Below are the code and all the weights of a small trained network. Each question names an input and a class and asks about switching units off, where a switched-off unit gives its printed mean instead of its output.

import numpy as np


def w(rows, s, z=0):
    codes = np.array(rows[::2]) - 128.0
    scale = np.full(codes.shape[1], s)
    scale[-1] = z or s
    return codes * scale


def norm(h):
    return h / np.sqrt((h * h).mean(-1, keepdims=True) + 1e-5)


def f(y):
    return np.maximum(y, 0)


def log_softmax(a):
    a = a - a.max(-1, keepdims=True)
    return a - np.log(np.exp(a).sum(-1, keepdims=True))


def net(x, mask):
    res = np.array(x, float).reshape(1, 7) / 4 @ E
    u = 0
    for l in range(4):
        y = f(norm(res) @ A[l][:, :-1].T + A[l][:, -1])
        res = res + np.where(mask[u : u + 3], y, B[l][:, -1]) @ B[l][:, :-1]
        u += 3
    return log_softmax(norm(res)[-1] @ U[:, :-1].T + U[:, -1])


A, B = {}, {}
E = w([
[78,152,140,129,104,124,153,123,135],'x0',
[144,95,126,86,75,132,225,124,201],'x1',
[197,117,136,122,187,176,161,227,126],'x2',
[214,218,104,134,182,98,92,118,173],'x3',
[125,171,213,174,187,151,112,144,180],'x4',
[140,242,129,129,86,138,51,154,86],'x5',
[128,49,145,82,140,4,107,201,59],'x6',
],0.012)
A[0] = w([
[200,68,86,94,142,128,121,106,239,137],'0.n1',
[134,93,50,178,195,72,80,61,236,3],'0.n2',
[198,104,1,70,62,82,63,136,21,80],'0.n3',
],0.0076,0.006)
B[0] = w([
[130,108,99,195,191,112,197,70,173,212],'0.n1',
[186,145,120,3,204,198,196,212,249,164],'0.n2',
[206,55,121,24,130,74,84,98,151,255],'0.n3',
],0.011,0.0063)
A[1] = w([
[93,97,184,173,103,143,153,238,111,255],'1.n1',
[154,146,152,140,96,89,147,12,94,208],'1.n2',
[140,255,154,162,145,223,40,38,128,66],'1.n3',
],0.0087,0.0047)
B[1] = w([
[132,100,127,73,181,205,53,107,114,236],'1.n1',
[104,129,35,106,163,65,63,91,185,236],'1.n2',
[87,225,4,165,144,155,25,147,227,254],'1.n3',
],0.011,0.0055)
A[2] = w([
[108,213,120,203,6,94,154,159,109,81],'2.n1',
[228,220,145,205,47,141,221,176,48,9],'2.n2',
[167,239,167,109,147,114,65,180,110,108],'2.n3',
],0.012,0.013)
B[2] = w([
[197,134,118,104,127,121,7,34,190,141],'2.n1',
[173,84,116,35,181,112,22,96,80,129],'2.n2',
[35,242,121,204,138,100,113,90,163,255],'2.n3',
],0.016,0.0047)
A[3] = w([
[150,191,220,90,59,71,254,74,32,8],'3.n1',
[155,107,128,98,108,188,137,183,169,136],'3.n2',
[84,197,128,115,92,87,157,85,161,133],'3.n3',
],0.014)
B[3] = w([
[87,227,254,33,176,53,65,235,251,128],'3.n1',
[164,160,146,137,207,204,184,111,151,194],'3.n2',
[57,96,43,146,139,168,74,167,217,253],'3.n3',
],0.015,0.0069)
U = w([
[87,189,125,165,72,99,254,131,84,12],'0',
[41,239,60,222,37,175,84,78,206,201],'1',
[65,124,223,165,210,169,94,199,29,87],'2',
[236,138,120,93,188,214,212,138,213,149],'3',
[186,31,121,33,37,43,48,70,50,175],'4',
],0.014,0.011)

Each question gives the input, the list of numbers given to net, and the class t.
The units are the neurons (one row each of A and B). Each row of codes is followed by its name. A weight is (code - 128) times the scale printed after its matrix; where a second scale follows, it is the last column's (A, B and U).
mask holds one flag per neuron, layer by layer. A switched-off neuron (its flag False) gives its mean, the last column of its row in B, instead of its output. The means were averaged over made-up inputs and are rounded, as every weight is.
A unit's drop is (log p(t) with every unit on - log p(t) with that unit switched off) / (log p(t) with every unit on - log p(t) with every unit switched off).
The circuit of an input: a set's keep is (log p(t) with only the set's units on - log p(t) with every unit switched off) / (log p(t) with every unit on - log p(t) with every unit switched off). Starting from all 12 units, units are removed one at a time, each time the one whose removal leaves the highest keep (on an exact tie, the one counted first), for as long as the keep stays at least 0.8.
circuit, biggest first: the units of the circuit, biggest drop first
unit that matters most: the unit with the biggest drop
k most important neurons: the k neurons with the biggest drops, biggest first
top k neurons in layer l: the k neurons of layer l with the biggest drops, biggest first
drop of u: that unit's drop, to one decimal
input [3,5,4,-8,-1,2,7], class 3: unit that matters most -> 3.n2
input [5,1,2,-6,-7,2,-3], class 3: circuit, biggest first -> 2.n3, 3.n2
input [3,8,-7,-5,5,-6,5], class 4: top 2 neurons in layer 1 -> 1.n3, 1.n1
input [-3,-4,-1,6,-8,7,4], class 4: 2 most important neurons -> 0.n3, 1.n3
input [2,0,8,6,4,0,6], class 1: 2 most important neurons -> 2.n3, 0.n3
input [-4,4,0,7,-7,8,1], class 4: 2 most important neurons -> 0.n3, 1.n3
input [-5,-6,5,0,-6,-4,0], class 4: 2 most important neurons -> 0.n3, 0.n2
input [5,-4,-7,-6,-6,-6,2], class 4: 2 most important neurons -> 2.n3, 1.n3
input [0,-4,-6,4,-3,-8,-6], class 3: 2 most important neurons -> 0.n2, 2.n3
input [-5,3,-2,-7,4,-7,7], class 2: drop of 1.n2 -> 0.6
input [-3,1,3,-7,-4,6,1], class 4: drop of 0.n3 -> 0.3
input [0,5,5,-7,-8,2,-6], class 3: drop of 0.n2 -> 0.0
